Below is a small trained network, with its code and all its weights. Each question gives an input and a class and asks what happens when units are switched off, that is, made to give their printed mean instead of their output.

import numpy as np


def w(rows, s, z=0):
    codes = np.array(rows[::2]) - 128.0
    scale = np.full(codes.shape[1], s)
    scale[-1] = z or s
    return codes * scale


def norm(h):
    return h / np.sqrt((h * h).mean(-1, keepdims=True) + 1e-5)


def f(y):
    return y / 2 * (1 + np.tanh(0.7978845608 * (y + 0.044715 * y**3)))


def log_softmax(a):
    a = a - a.max(-1, keepdims=True)
    return a - np.log(np.exp(a).sum(-1, keepdims=True))


def net(x, mask):
    res = np.array(x, float).reshape(1, 6) / 4 @ E
    u = 0
    for l in range(2):
        y = f(norm(res) @ A[l][:, :-1].T + A[l][:, -1])
        res = res + np.where(mask[u : u + 5], y, B[l][:, -1]) @ B[l][:, :-1]
        u += 5
    return log_softmax(norm(res)[-1] @ U[:, :-1].T + U[:, -1])


A, B = {}, {}
E = w([
[245,118,160,144,165,176],'x0',
[64,153,255,96,160,88],'x1',
[116,172,71,194,194,83],'x2',
[129,130,126,128,128,124],'x3',
[103,18,100,88,244,150],'x4',
[124,127,127,133,128,130],'x5',
],0.0051)
A[0] = w([
[172,107,33,134,81,159,4],'L0N1',
[135,126,18,98,90,190,5],'L0N2',
[132,58,110,72,204,104,34],'L0N3',
[87,96,139,50,43,254,35],'L0N4',
[57,83,61,81,50,65,29],'L0N5',
],0.0081,0.0038)
B[0] = w([
[96,155,183,80,144,158,209],'L0N1',
[113,201,219,135,205,183,210],'L0N2',
[121,134,86,116,70,198,233],'L0N3',
[160,157,64,95,171,19,250],'L0N4',
[91,33,156,251,150,116,243],'L0N5',
],0.011,0.0025)
A[1] = w([
[79,45,71,87,149,187,4],'L1N1',
[121,197,41,206,200,119,113],'L1N2',
[149,200,144,176,12,123,73],'L1N3',
[255,89,159,139,131,142,52],'L1N4',
[186,104,149,175,123,177,148],'L1N5',
],0.0082,0.0023)
B[1] = w([
[217,161,134,157,29,155,242],'L1N1',
[142,138,124,38,117,65,253],'L1N2',
[188,41,78,106,128,244,245],'L1N3',
[41,123,92,212,125,2,187],'L1N4',
[15,116,166,215,120,81,166],'L1N5',
],0.0089,0.0029)
U = w([
[164,93,89,153,36,211,104],'0',
[63,111,131,253,118,68,184],'1',
[150,167,81,20,143,43,9],'2',
[72,173,236,83,166,198,238],'3',
],0.011,0.0011)

Each question gives the input, the list of numbers given to net, and the class t.
The units are the neurons (one row each of A and B). Each row of codes is followed by its name. A weight is (code - 128) times the scale printed after its matrix; where a second scale follows, it is the last column's (A, B and U).
mask holds one flag per neuron, layer by layer. A switched-off neuron (its flag False) gives its mean, the last column of its row in B, instead of its output. The means were averaged over made-up inputs and are rounded, as every weight is.
A unit's drop is (log p(t) with every unit on - log p(t) with that unit switched off) / (log p(t) with every unit on - log p(t) with every unit switched off).
The circuit of an input: a set's keep is (log p(t) with only the set's units on - log p(t) with every unit switched off) / (log p(t) with every unit on - log p(t) with every unit switched off). Starting from all 10 units, units are removed one at a time, each time the one whose removal leaves the highest keep (on an exact tie, the one counted first), for as long as the keep stays at least 0.8.
units of the circuit, in order: the units of the circuit, biggest drop first
top k neurons: the k neurons with the biggest drops, biggest first
k most important neurons of layer l: the k neurons of layer l with the biggest drops, biggest first
input [-7,8,-8,2,3,8], class 2: top neuron : [L0N4]
input [-5,-7,-5,-1,6,-6], class 3: top 2 neurons : [L0N2; L0N1]
input [5,2,2,-8,-4,0], class 1: top 2 neurons : [L1N4; L1N5]
input [-1,2,8,7,6,-1], class 2: top 3 neurons : [L1N2; L1N3; L0N5]
input [4,-7,-3,3,2,3], class 3: units of the circuit, in order : [L0N1; L0N2]
input [4,-8,8,8,1,2], class 2: top 2 neurons : [L1N2; L0N5]
input [5,-7,-8,3,-2,0], class 2: top 2 neurons : [L0N4; L0N5]
input [-7,-3,8,-8,1,3], class 2: top 2 neurons : [L1N2; L1N5]
input [0,6,-5,3,6,1], class 0: top 2 neurons : [L0N3; L1N1]
input [7,-6,7,1,-1,4], class 1: top 3 neurons : [L1N5; L0N4; L1N4]
input [8,6,4,-7,3,6], class 1: units of the circuit, in order : [L1N4; L0N2]
input [-5,-3,5,5,6,5], class 0: 2 most important neurons of layer 1 : [L1N1; L1N4]
input [5,-1,-7,-8,6,-5], class 2: top 3 neurons : [L0N4; L0N5; L1N3]
input [-4,-8,-2,2,-4,6], class 3: units of the circuit, in order : [L0N2]
input [-6,2,7,-3,1,8], class 2: 3 most important neurons of layer 1 : [L1N2; L1N5; L1N4]
input [-5,-8,4,1,-1,-6], class 3: 3 most important neurons of layer 0 : [L0N2; L0N1; L0N4]
input [-7,5,8,-4,-4,1], class 2: top 3 neurons : [L1N2; L1N5; L1N4]
input [-4,6,-7,3,-8,3], class 0: 2 most important neurons of layer 1 : [L1N3; L1N2]
input [5,1,1,-2,4,1], class 1: 2 most important neurons of layer 0 : [L0N1; L0N4]
input [-5,1,-5,4,8,-5], class 0: units of the circuit, in order : [L1N1]
input [-2,7,7,1,-5,1], class 2: 3 most important neurons of layer 0 : [L0N5; L0N2; L0N1]
input [8,5,6,8,-8,-3], class 0: 2 most important neurons of layer 0 : [L0N5; L0N4]
